Each row has a class, written after it.
[ -6   6   9   1   1 -22  -5 -46   3  14  25   5  32  -2  34  23 -19   6
 -17 -48 -19 -22 -17  14   1 -10 -23  13   9  -3  -5   9] => peda
[ 10  25 -52  29 -16 -40   1 -34  38  32  -6  44  24 -46  43 -31 -13 -68
 -19  23 -34   2 -11  14 -92 114  37 -12  36  -9 -51 -78] => Gema
[ -3 -12 -13 -15  -4 -23  19 -22   1 -10  -3  15 -15  10   6  12  21  -3
 -56   5 -34 -11 -50   5 -36  26   3  30 -14 -15  -3  -5] => peda
[  0   3 -10  46   2   8 -17 -42  49 -16  23   1  41  10  60  10 -30  17
 -10 -42   7  -2   3  23 -32  -8 -15  -5 -10 -10 -16   1] => rafo
[-26  29   0   6   4  -4  -1 -15  23  24  12  -2  -1 -19  15  17 -16  15
 -42 -53 -13  13 -31  22 -22  12   0  -4  -4  -7 -20 -20] => maf
[-12 -67 -19 -18  -2 -22 -34 -13  -1 -15 -26  -7 -26  14 -21 -42  23  -9
  -5  25   4   9  -4  15 -35   7 -29 -18   1   0  14  25] => teleb
[-16   7 -28  11  -6   0 -11  19 -10  -5 -22   0  -5   9 -29 -22   1  -6
  -9  29  -5  14  -9  -3  -4   4  16  -2   1   9   2  -7] => maf
[  1 -18 -27  -6 -12 -30 -16  62 -28   2 -45   5 -69  11 -55 -23  37   6
 -36  42 -30  47 -54  -9 -25 -23   2  39 -17  -7  37  25] => peda
[-17  28  -6  -2  12  -3  22  -2 -61  41  14  -7  25 -24 -19 -26  -8 -23
 -32  15  -7  -2 -52   5  23 -57  24  52  14   2  -6  15] => peda
[ 14  11   0  -5   4   8   1 -10  13   5  16  21   3  -4   1  26   3   3
 -22 -15  -8  -6 -14   1 -24 -25  -4  14  -8   0   0 -23] => rafo
[ 10  20  12  21   2  21  52  -6  18  40  29  16  15 -39  17  29   6  -5
  -5 -43   2 -41 -38  15  -1   3  28   9   0  -7 -31 -50] => tuluz
[ 39  20  -4   0  25  27  31  12 -13  16   8  25  -8  12 -42  24  20  12
 -40  -5 -18  12 -24  -5 -18 -10  -2  33 -18  -3 -17 -38] => maf
[ 18 -48 -36   1  20  24  -9 -20  -8  -6   8  10  17  23   1  -4  14   1
 -14  28   0  10 -23   3  -4   1  -1   4  -6   4  -6  -5] => zazol
[ -8 -24 -25   2   1   8  -8   7  -6  -3   8  -7   3 -10  25   9  28  -6
   1 -15   6  -3 -10  12 -20  29 -15  -4  11   1  -8   4] => rad
[-13  31   3 -13  -1   4  -1 -32  -8  22  15   0   8 -31 -14 -14 -27  -9
 -13  18   9  -7 -21   8  -2 -25  24   7 -12   9 -15  -2] => tuluz
[-17   2   4 -14  10   7   5 -14  10 -18   1 -10 -13  -3   2  -9 -21 -18
  -9   2  -8 -19 -22  11  -3   8 -18  11 -16  -2 -11  -8] => rafo
[-45  35 -27   3 -21  -2   8 -24 -36  51  18  19  35 -31   0 -23 -46 -10
  -8  59 -18   6 -25 -16  38 -13  68  11  29  28   0  21] => tuluz
[ 12 -56  -9  -3  -2   7  -1 -46  23  -5   3   5  10   1  31   4  17   3
  12  -2  14   7 -10   6 -12  24  10  -9  -9  -2 -26  -8] => peda
[ 10  26 -14 -13  -2   0  20  -6 -41  28  -5  16  21 -13 -29  -2   7   1
 -30  18 -19  25 -13 -15   9 -25  42  18 -13  -2   9  -1] => roguv
[-11  12   5   3  -3 -14   3 -11   2   4  -4  -2   4   5  15   3 -16 -11
 -16  -6 -35   1 -31  32  -4  16  -2 -10  -5 -11  15 -18] => Gema
[ -9 -18   4   3  19  39  -8  17   7 -16  13  -3 -27  29  12  31  20  24
 -22   0 -14 -16   6   8 -21   9 -39  21 -20  -4   1   5] => zazol
[-16  31 -40  19 -22 -22  -1  -9  -6   4 -10   6  41 -30   3 -37 -14 -29
  -1  28  -7 -14 -18 -21  -7  -3  37  14  25   0 -30   4] => peda
[  4 -37 -29 -20  13  14 -21 -26  -6 -15   1  -8  30  -5 -16 -13  -3 -19
 -10  24   7   0 -14   0 -16  -1  -2  28   8   3  -9  28] => rafo
[-14   3   0 -22  -8   3  -9 -22  26  27  29  21  41   0  22  17 -10   8
 -25  -3 -36 -14 -15 -11 -21  -5  -8 -23   9  -6  -3  10] => zazol
[-17 -15  25  -4  -1  -2  -8 -27   2  24  -2  -2 -23  -1  -5  -4  -3  15
 -10 -19  -4  -4   3   9  -5   6 -16   9 -18   1  -8  -6] => maf
[-19 -42 -22   4 -21 -16 -20 -21   0  16  -5  16  29  10  44 -23   4 -11
 -13 -14   4  16 -11  13 -20  19  10 -28   8  -4 -14 -21] => rad
[ -2 -25 -15   1   2  -3 -20 -28  -5  -4   9  -9  19  -3  29  -7  12 -18
 -14   9  16  -4 -12  22 -28  10 -18 -14  14  -6   1  11] => roguv
[-54  20 -31  43 -10  18  18 -73  38  11  -5 -17  40 -44  47 -22   2  30
  -1 -20  -9  -4  21  19 -18   3  25 -39  -1   2 -39   5] => teleb
[ -5  35 -12 -10  -3  -2   0 -21  -4  13  13   6  25 -23  -6  -8 -14 -22
 -41  16 -11  -3 -57   3 -20 -40   8  26  10  -8  -2  -3] => rafo
[-10  11 -19  -2   8  17  -4  44 -16  18   3  -1 -20 -12 -40  24  46  13
 -38 -15   2   8 -17  -8 -25   4  -6  10  25  -3  -4   7] => maf
[  7  51 -31  14  -2  28   6  27   0  10 -12   8 -17 -28 -25   6  16   3
 -15  24   4   6   2 -22 -28  -1   0  16  30   2 -32  -7] => tuluz
[ -6  40  -9  -1  21  41  -3  -4 -26   3   9 -21  13 -31 -20  15   7  17
 -39   8 -13  15 -16  10 -17 -26   5  43 -12 -10 -22  22] => Gema
[-34 -36  -8 -13  -6  14 -13 -27  -7  -9  -4  -9  -1 -11  10  27  29  43
 -36  -2  -7 -30   4  -2 -13 -24  -1  17  -1   3 -12  29] => Gema
[-41  -1  30  -8 -18 -34 -11 -42 -14  35   6  -9  -9 -21  38   9   2   0
 -17 -22 -26 -10 -10  44 -10   3   4   9   0  -4  33   7] => Gema
[-13  39 -61   4  17   5  12  18 -31 -11 -13   9   5   1 -59 -33   7 -22
 -26  39  -3  -2  -5 -21  -8   6  17 -16  31  11 -17 -16] => teleb
[ 45 -37  36 -10   2  52  11 -18   0  39  17  19  42 -19 -11  -9 -38 -15
   3  24  11 -36 -61 -28  29 -69   0  55 -14  -8 -50 -37] => roguv
[ -1  54  -8  11   0 -30   8 -19   5  25 -10  14  12 -23  -5 -33 -40 -18
 -14 -28 -17  14  -7  10 -14  -8  13   6   3  -4 -21 -40] => teleb
[-36 -18  14  -8 -19 -16 -43 -42  27  -7 -11 -15   0  14  45 -13 -19  -2
  15 -20   8  28   9  37  -2  21 -30 -57   2   3  -1  -7] => maf
[ 11  42 -32   7   1  36  13  48 -15  10  -5  24   1   3 -46   4  16  -1
 -19  25  -8  -9  -4 -49 -18  -1   4   4  15   2 -28 -32] => rad
[ -9 -11  14  -7 -18  -7   4 -44  -5  18   4  -4  12 -33  40 -13 -14   0
   5 -25  16  -1 -28   9  12 -22  22  21 -24  -3 -26 -21] => rad
[-10  78 -38  -7  28  20  35  82 -71  18   7   4 -45 -10 -80   9  30  -6
 -33  23  18   1  -8 -32   2 -15  40  21  17  21   8 -26] => rad
[-60  62 -17   9   3   6  -4  23 -13  44  17  -1  15 -14 -34  -7  -6   0
 -50   7 -21 -20   9 -13 -36   7   8  -4  36   7  -7  20] => maf
[  9   5 -31 -11   6   4  -5  19 -15  10   7  22  -3  -6 -21   3  22  -8
 -20  23  -3  -4 -17 -18 -14 -11  12   6   8   6  -5 -20] => zazol
[ -8  26  26 -18 -22   6   0  14  12   8   8   1 -38  10 -15  44  31  40
  -2 -12  16   7  19 -13 -12  -4   5 -34   4  -8  37  26] => tuluz
[-22  11  -3  -2   7   5   4  -6   3  22  13  -5   8 -11   6  21  14  34
 -38 -22 -11   7  -1   8 -28 -15   7 -16   5  -8  -2  23] => Gema
[  4 -16 -19 -16   5  14  10  -4  -5  -5   9  -5  14  -6  17  12  25  -7
   2  -9  19  -2 -11   7 -13   5   5  -7   9   5 -12 -12] => rad
[  2  -7   6  23 -15 -19 -23 -56  23  41  -9  19  28  -2  33  11 -29  31
   2 -51 -45  30   4  29   4 -20 -15   1 -16  12   7 -15] => maf
[ -6  20 -14   5   6  14   9  25 -23  13  -3   8 -19 -10 -37   3  14  12
 -44   5 -12   2 -39  -8  -5 -27   4  36  -8   2 -16 -14] => maf
[  7  -9  -5   9   4  33 -14 -56   9 -17  13 -31 -27 -34  17  41  37  20
  25   1  41   5  -7  41  -8  13   7   7 -14   9  15  13] => tuluz
[  1 -19 -11 -11  -5  -9  -5   1 -15  14  13   4   4  -3   2  -6  25 -17
  10   4  15  -7  -8   1 -17  11  -1 -23  14   4  12  -1] => rad
[ 25 -12  -8  32  26  28  11  19 -36   9  33   7   2  18 -28 -10 -14 -10
  -1  34  11 -19 -34   2  16 -11  -6  39  -3   4   2  21] => tuluz
[ 14  -9 -15 -15  14  36  21  59  -8  -3   3  33 -28  22 -37   6  22  12
 -21  13  17  20   5 -37 -13  -2  19  -3   8   1 -33 -32] => teleb
[  9  12  43 -12   6   9 -26  14  -3  16  32 -10   6   4  15  38  -7  11
  -5 -23 -13  -6 -23  26  -8 -53 -58   6  17 -10  27  27] => Gema
[ 19 -42  -3   8   4  12 -18 -48   4  -9  12   2  10   1  23  18  14  22
 -15  -2   2   3 -21  18 -17  -2  -9   8 -17 -10  -8   5] => Gema
[ -9 -37 -19   6   2   2  -7  -2   6   1   2  14  12  26  10  13  16  20
 -35 -17 -20  -3 -24   5 -15 -14 -16  -8  -3  -2  -8   3] => peda
[-20 -10 -63   9  10  -4  -8 -28 -16 -15 -29  11   7  -9 -46 -53   8  -8
 -59  24 -19  -8 -23  -6 -36  11  12  11 -17  -4 -44 -15] => teleb
[  6  18  -8  -7   7   4  -3  17 -30  12  -2   6 -14 -10 -48   1  20   7
 -26  -1  -4   1 -18 -14   0 -22  -9  22  -2   2  -8  -1] => maf
[-29  22 -43  16  14  14  -6 -13 -30 -13 -12 -29  -3 -30 -32 -36   7  12
  -2  27  17  18   2   7   5 -36  24  10  -5  16  -5  32] => teleb
[-36  43 -15  -9 -17 -21   0 -53  16  35   7  12   2 -34  26  11 -11   1
 -29   9 -29 -14 -12   0 -24  16  32   6  13   9   8 -20] => zazol
[ -6  63 -29 -17   9   8   9  31  -5  28   4   9 -10 -37 -35  15  16  15
 -35   5 -10   4 -13 -33 -21 -33  16   8  19   5 -12  -6] => zazol
[  5 -55 -14   3   1  -2 -20 -51   9   0   0 -19  14 -12  25 -26   1  -8
  55  -1  39  -3  23  12  -2  15  -5 -28  -3  18  -8   7] => rad
[ -6  -7 -29  17  -3   3 -15  29  -9   8  12  12  15   3   8   4  14  -7
 -40  28 -16  -3 -37   5 -40  -6  -5   8  35  -7   1  10] => Gema
[ -1  30  17  -2   9  -4  22  -5 -17  -2  13  -2   3  -5  16  10 -16 -26
  -4 -26  -5 -20 -34  24  19 -14   2  29 -10  -1 -14 -39] => peda
[ 34  57  -4 -10   1   4   4  18  26  17  13  25  20 -40 -34  14 -26  11
 -17 -33 -15  11 -37 -36  -8 -50   8  12 -15 -12 -27 -14] => rafo
[  4  23 -20 -19  14 -20  -8 -38  -5  48  20   6  14 -64 -48 -12 -12 -19
 -28  -2 -13 -18 -41 -10 -29 -20   9  30   8   5  -1  14] => rafo
[ 20 -14  18 -46   3   6   5 -53 -17   7  30  14  28  -1 -10  -2 -11  -9
 -30  26  -7 -14 -46 -15   3 -15  23  44 -36 -17  -8   6] => zazol
